Below is a small trained network, with its code and all its weights. Each question gives an input and a class and asks what happens when units are switched off, that is, made to give their printed mean instead of their output.

import numpy as np


def w(rows, s, z=0):
    codes = np.array(rows[::2]) - 128.0
    scale = np.full(codes.shape[1], s)
    scale[-1] = z or s
    return codes * scale


def f(y):
    return y / 2 * (1 + np.tanh(0.7978845608 * (y + 0.044715 * y**3)))


def log_softmax(a):
    a = a - a.max(-1, keepdims=True)
    return a - np.log(np.exp(a).sum(-1, keepdims=True))


def net(x, mask):
    res = np.array(x, float).reshape(1, 7) / 4 @ E
    y = f(res @ A[0][:, :-1].T + A[0][:, -1])
    res = res + np.where(mask, y, B[0][:, -1]) @ B[0][:, :-1]
    return log_softmax(res[-1] @ U[:, :-1].T + U[:, -1])


A, B = {}, {}
E = w([
[209,135,45,176,56,160,164,174,93],'x0',
[42,136,174,77,208,110,103,86,95],'x1',
[28,154,136,186,107,139,57,41,179],'x2',
[121,142,76,189,149,255,105,175,157],'x3',
[29,67,56,111,128,39,200,131,176],'x4',
[90,88,187,210,168,81,103,239,63],'x5',
[123,13,160,98,105,151,67,108,156],'x6',
],0.0084)
A[0] = w([
[181,116,38,119,128,117,198,202,95,41],'N0',
[103,218,142,182,217,134,140,188,80,201],'N1',
[107,154,138,151,139,140,65,75,192,192],'N2',
[138,86,221,45,150,1,172,128,74,77],'N3',
[107,137,167,208,99,4,100,152,107,152],'N4',
[124,132,32,120,116,181,179,104,137,136],'N5',
[88,129,177,123,184,94,86,78,150,205],'N6',
[210,103,154,147,77,173,67,147,165,252],'N7',
],0.0087,0.0036)
B[0] = w([
[239,143,158,68,146,57,106,103,88,222],'N0',
[74,36,253,135,142,177,108,199,47,232],'N1',
[108,122,133,66,92,190,96,68,39,217],'N2',
[185,232,184,70,158,123,253,105,123,255],'N3',
[160,201,103,186,7,140,130,185,163,231],'N4',
[231,127,1,173,131,196,171,182,177,204],'N5',
[86,159,137,57,77,118,18,134,91,239],'N6',
[190,136,96,207,101,242,123,166,137,239],'N7',
],0.0079,0.0095)
U = w([
[189,178,90,175,82,148,190,140,160,182],'0',
[77,69,56,54,181,139,162,89,205,40],'1',
[73,106,216,56,197,135,186,138,94,55],'2',
[125,15,152,254,133,180,101,185,140,253],'3',
[208,154,170,31,164,152,150,47,87,133],'4',
[22,95,144,61,77,93,61,74,101,100],'5',
[156,46,108,89,226,20,188,123,91,30],'6',
],0.0082,0.0044)

Each question gives the input, the list of numbers given to net, and the class t.
The units are the neurons (one row each of A and B). Each row of codes is followed by its name. A weight is (code - 128) times the scale printed after its matrix; where a second scale follows, it is the last column's (A, B and U).
mask holds one flag per neuron, in row order. A switched-off neuron (its flag False) gives its mean, the last column of its row in B, instead of its output. The means were averaged over made-up inputs and are rounded, as every weight is.
A unit's drop is (log p(t) with every unit on - log p(t) with that unit switched off) / (log p(t) with every unit on - log p(t) with every unit switched off).
The circuit of an input: a set's keep is (log p(t) with only the set's units on - log p(t) with every unit switched off) / (log p(t) with every unit on - log p(t) with every unit switched off). Starting from all 8 units, units are removed one at a time, each time the one whose removal leaves the highest keep (on an exact tie, the one counted first), for as long as the keep stays at least 0.8.
units of the circuit, in order: the units of the circuit, biggest drop first
unit that matters most: the unit with the biggest drop
k most important neurons: the k neurons with the biggest drops, biggest first
input [5,-4,8,3,2,3,-4], class 3: 3 most important neurons -> N3, N1, N0
input [1,-3,-1,-5,-1,8,8], class 0: units of the circuit, in order -> N3, N4
input [-1,-4,-2,-7,8,5,7], class 0: 3 most important neurons -> N4, N1, N2
input [7,4,-4,-4,-8,5,6], class 0: unit that matters most -> N7
input [1,0,-2,-1,-4,-6,3], class 0: units of the circuit, in order -> N7, N0
input [-2,1,-8,2,-8,7,-2], class 3: 2 most important neurons -> N1, N7
input [4,1,0,-7,-8,7,8], class 0: units of the circuit, in order -> N3, N4, N7
input [-1,-7,-7,-5,3,-6,-7], class 4: 4 most important neurons -> N0, N4, N7, N3
input [0,-6,-5,0,3,8,3], class 0: units of the circuit, in order -> N4, N0
input [0,4,7,-2,-8,8,-7], class 3: 4 most important neurons -> N1, N4, N3, N0
input [-4,2,-5,-3,-7,-1,-8], class 2: units of the circuit, in order -> N1, N0
input [-6,7,-5,6,5,-4,7], class 5: units of the circuit, in order -> N6, N7
input [-4,5,-4,-5,4,2,7], class 4: 2 most important neurons -> N3, N1
input [-7,-4,-1,3,-8,-2,2], class 3: 2 most important neurons -> N3, N7
input [-8,5,-4,5,4,1,8], class 5: unit that matters most -> N6
input [-2,5,2,1,-8,-8,4], class 5: 4 most important neurons -> N3, N6, N0, N5
input [6,2,-6,3,3,8,3], class 6: 2 most important neurons -> N0, N7
input [3,-1,4,4,5,1,-6], class 3: 2 most important neurons -> N3, N1
input [-4,-1,6,6,-2,3,-6], class 2: 4 most important neurons -> N7, N1, N5, N2
input [2,-4,7,-8,-4,-2,3], class 5: units of the circuit, in order -> N3
input [-4,-1,4,-2,-3,-8,4], class 5: units of the circuit, in order -> N3, N6
